Below is a small trained network, with its code and all its weights. Each question gives an input and a class and asks what happens when units are switched off, that is, made to give their printed mean instead of their output.

import numpy as np


def w(rows, s, z=0):
    codes = np.array(rows[::2]) - 128.0
    scale = np.full(codes.shape[1], s)
    scale[-1] = z or s
    return codes * scale


def norm(h):
    return h / np.sqrt((h * h).mean(-1, keepdims=True) + 1e-5)


def f(y):
    return np.maximum(y, 0)


def log_softmax(a):
    a = a - a.max(-1, keepdims=True)
    return a - np.log(np.exp(a).sum(-1, keepdims=True))


def net(x, mask):
    res = np.array(x, float).reshape(1, 3) / 4 @ E
    u = 0
    for l in range(2):
        y = f(norm(res) @ A[l][:, :-1].T + A[l][:, -1])
        res = res + np.where(mask[u : u + 3], y, B[l][:, -1]) @ B[l][:, :-1]
        u += 3
    return log_softmax(norm(res)[-1] @ U[:, :-1].T + U[:, -1])


A, B = {}, {}
E = w([
[156,135,103,127,9],'x0',
[73,128,63,114,106],'x1',
[135,133,119,123,130],'x2',
],0.011)
A[0] = w([
[249,124,203,140,111,98],'0.n1',
[183,167,154,119,37,122],'0.n2',
[101,120,82,157,136,1],'0.n3',
],0.013,0.0034)
B[0] = w([
[162,248,228,120,118,255],'0.n1',
[130,47,74,164,127,247],'0.n2',
[154,144,218,42,130,155],'0.n3',
],0.012,0.0079)
A[1] = w([
[1,155,70,66,105,4],'1.n1',
[144,144,139,168,60,189],'1.n2',
[80,176,123,130,244,158],'1.n3',
],0.021,0.0022)
B[1] = w([
[191,198,246,146,170,214],'1.n1',
[57,84,63,97,178,188],'1.n2',
[102,80,49,127,77,249],'1.n3',
],0.014,0.016)
U = w([
[61,11,47,145,112,254],'0',
[177,144,250,136,166,2],'1',
],0.012,0.00078)

Each question gives the input, the list of numbers given to net, and the class t.
The units are the neurons (one row each of A and B). Each row of codes is followed by its name. A weight is (code - 128) times the scale printed after its matrix; where a second scale follows, it is the last column's (A, B and U).
mask holds one flag per neuron, layer by layer. A switched-off neuron (its flag False) gives its mean, the last column of its row in B, instead of its output. The means were averaged over made-up inputs and are rounded, as every weight is.
A unit's drop is (log p(t) with every unit on - log p(t) with that unit switched off) / (log p(t) with every unit on - log p(t) with every unit switched off).
The circuit of an input: a set's keep is (log p(t) with only the set's units on - log p(t) with every unit switched off) / (log p(t) with every unit on - log p(t) with every unit switched off). Starting from all 6 units, units are removed one at a time, each time the one whose removal leaves the highest keep (on an exact tie, the one counted first), for as long as the keep stays at least 0.8.
units of the circuit, in order: the units of the circuit, biggest drop first
k most important neurons: the k neurons with the biggest drops, biggest first
drop of u: that unit's drop, to one decimal
input [8,-6,6], class 0: 2 most important neurons -> 1.n1; 0.n2
input [-8,-8,2], class 0: 3 most important neurons -> 1.n1; 1.n3; 0.n3
input [5,6,0], class 1: units of the circuit, in order -> 1.n3
input [-7,-5,-3], class 0: 2 most important neurons -> 1.n1; 1.n3
input [5,-5,2], class 0: 2 most important neurons -> 1.n1; 0.n2
input [3,4,3], class 1: 3 most important neurons -> 1.n3; 0.n1; 1.n1
input [-5,6,-3], class 1: 2 most important neurons -> 1.n1; 0.n1
input [-4,-4,-6], class 0: 2 most important neurons -> 1.n1; 1.n3
input [-6,8,-6], class 1: 2 most important neurons -> 1.n1; 0.n1
input [1,3,-1], class 1: drop of 0.n1 -> 0.4
input [-5,7,-1], class 1: drop of 1.n1 -> 1.9
input [-3,6,0], class 1: drop of 1.n1 -> 1.4
input [-2,5,-8], class 1: drop of 1.n1 -> 0.9
input [-4,-3,5], class 0: units of the circuit, in order -> 1.n1
